Here is a tiny trained network, its code and every weight. The questions are about switching its units off for an input and a class, where a switched-off unit gives its printed mean instead of its output.

import numpy as np


def w(rows, s, z=0):
    codes = np.array(rows[::2]) - 128.0
    scale = np.full(codes.shape[1], s)
    scale[-1] = z or s
    return codes * scale


def norm(h):
    return h / np.sqrt((h * h).mean(-1, keepdims=True) + 1e-5)


def f(y):
    return np.maximum(y, 0)


def log_softmax(a):
    a = a - a.max(-1, keepdims=True)
    return a - np.log(np.exp(a).sum(-1, keepdims=True))


def net(x, mask):
    res = np.array(x, float).reshape(1, 7) / 4 @ E
    u = 0
    for l in range(4):
        y = f(norm(res) @ A[l][:, :-1].T + A[l][:, -1])
        res = res + np.where(mask[u : u + 7], y, B[l][:, -1]) @ B[l][:, :-1]
        u += 7
    return log_softmax(norm(res)[-1] @ U[:, :-1].T + U[:, -1])


A, B = {}, {}
E = w([
[220,164,118],'x0',
[164,93,75],'x1',
[120,106,170],'x2',
[81,107,48],'x3',
[152,85,188],'x4',
[124,255,81],'x5',
[94,186,198],'x6',
],0.012)
A[0] = w([
[68,161,98,131],'L0N0',
[4,130,94,55],'L0N1',
[160,23,207,51],'L0N2',
[135,85,154,73],'L0N3',
[254,123,19,1],'L0N4',
[113,242,214,64],'L0N5',
[202,102,61,41],'L0N6',
],0.024,0.0065)
B[0] = w([
[75,146,76,187],'L0N0',
[27,180,83,198],'L0N1',
[88,45,116,239],'L0N2',
[110,104,129,163],'L0N3',
[121,228,164,226],'L0N4',
[254,128,113,253],'L0N5',
[134,177,170,185],'L0N6',
],0.056,0.012)
A[1] = w([
[132,121,141,2],'L1N0',
[87,3,183,228],'L1N1',
[111,94,168,106],'L1N2',
[92,33,173,163],'L1N3',
[133,157,178,46],'L1N4',
[114,104,167,113],'L1N5',
[126,127,144,137],'L1N6',
],0.044,0.0037)
B[1] = w([
[119,126,126,128],'L1N0',
[215,148,2,251],'L1N1',
[139,129,90,160],'L1N2',
[191,148,31,220],'L1N3',
[84,149,177,164],'L1N4',
[133,124,99,152],'L1N5',
[116,118,135,134],'L1N6',
],0.06,0.021)
A[2] = w([
[107,107,153,23],'L2N0',
[121,67,154,83],'L2N1',
[129,115,134,49],'L2N2',
[68,4,202,86],'L2N3',
[126,118,129,7],'L2N4',
[99,43,223,50],'L2N5',
[198,44,181,2],'L2N6',
],0.023,0.0048)
B[2] = w([
[154,106,123,130],'L2N0',
[105,156,103,128],'L2N1',
[127,74,162,128],'L2N2',
[141,78,121,134],'L2N3',
[78,124,137,128],'L2N4',
[119,126,63,141],'L2N5',
[4,176,135,250],'L2N6',
],0.027,0.0024)
A[3] = w([
[120,173,192,220],'L3N0',
[161,128,112,71],'L3N1',
[223,137,115,96],'L3N2',
[164,196,71,168],'L3N3',
[76,166,253,162],'L3N4',
[156,136,119,13],'L3N5',
[230,209,164,251],'L3N6',
],0.03,0.0027)
B[3] = w([
[199,166,129,174],'L3N0',
[105,103,137,166],'L3N1',
[100,59,137,222],'L3N2',
[59,88,186,250],'L3N3',
[254,195,101,189],'L3N4',
[127,113,126,153],'L3N5',
[92,62,196,250],'L3N6',
],0.05,0.022)
U = w([
[13,186,67,4],'0',
[190,81,22,157],'1',
[141,5,192,66],'2',
[164,201,184,226],'3',
[160,150,140,160],'4',
],0.019,0.0023)

Each question gives the input, the list of numbers given to net, and the class t.
The units are the neurons (one row each of A and B). Each row of codes is followed by its name. A weight is (code - 128) times the scale printed after its matrix; where a second scale follows, it is the last column's (A, B and U).
mask holds one flag per neuron, layer by layer. A switched-off neuron (its flag False) gives its mean, the last column of its row in B, instead of its output. The means were averaged over made-up inputs and are rounded, as every weight is.
A unit's drop is (log p(t) with every unit on - log p(t) with that unit switched off) / (log p(t) with every unit on - log p(t) with every unit switched off).
The circuit of an input: a set's keep is (log p(t) with only the set's units on - log p(t) with every unit switched off) / (log p(t) with every unit on - log p(t) with every unit switched off). Starting from the 12 units with the biggest drops (on a tie, the unit counted first), units are removed one at a time, each time the one whose removal leaves the highest keep (on an exact tie, the one counted first), for as long as the keep stays at least 0.8.
units of the circuit, in order: the units of the circuit, biggest drop first
top k neurons: the k neurons with the biggest drops, biggest first
drop when u is switched off: that unit's drop, to one decimal
input [-1,-6,-8,4,4,-2,-6], class 4: top 2 neurons -> L1N1; L1N3
input [5,-3,-1,-7,-1,8,-7], class 3: units of the circuit, in order -> L1N1; L0N4
input [6,7,3,6,0,8,7], class 2: top neuron -> L3N6
input [-4,3,-6,5,0,-6,3], class 0: top 2 neurons -> L0N1; L3N4
input [1,0,-8,-8,4,0,-5], class 4: top 3 neurons -> L0N4; L3N4; L1N1
input [-2,-4,-6,5,2,-5,2], class 0: top 2 neurons -> L0N1; L3N4
input [1,1,6,8,7,6,-2], class 3: top 3 neurons -> L1N1; L1N3; L0N4
input [3,5,-8,-8,-6,-6,6], class 4: top 2 neurons -> L1N1; L1N3
input [2,-1,2,-6,4,3,-4], class 2: top 2 neurons -> L0N5; L0N6
input [-1,-4,-4,7,3,6,2], class 0: drop when L3N4 is switched off -> 0.0
input [-8,-4,1,-5,-5,3,7], class 2: drop when L0N5 is switched off -> 1.1
input [3,8,-4,8,0,-7,7], class 4: drop when L0N6 is switched off -> 0.8
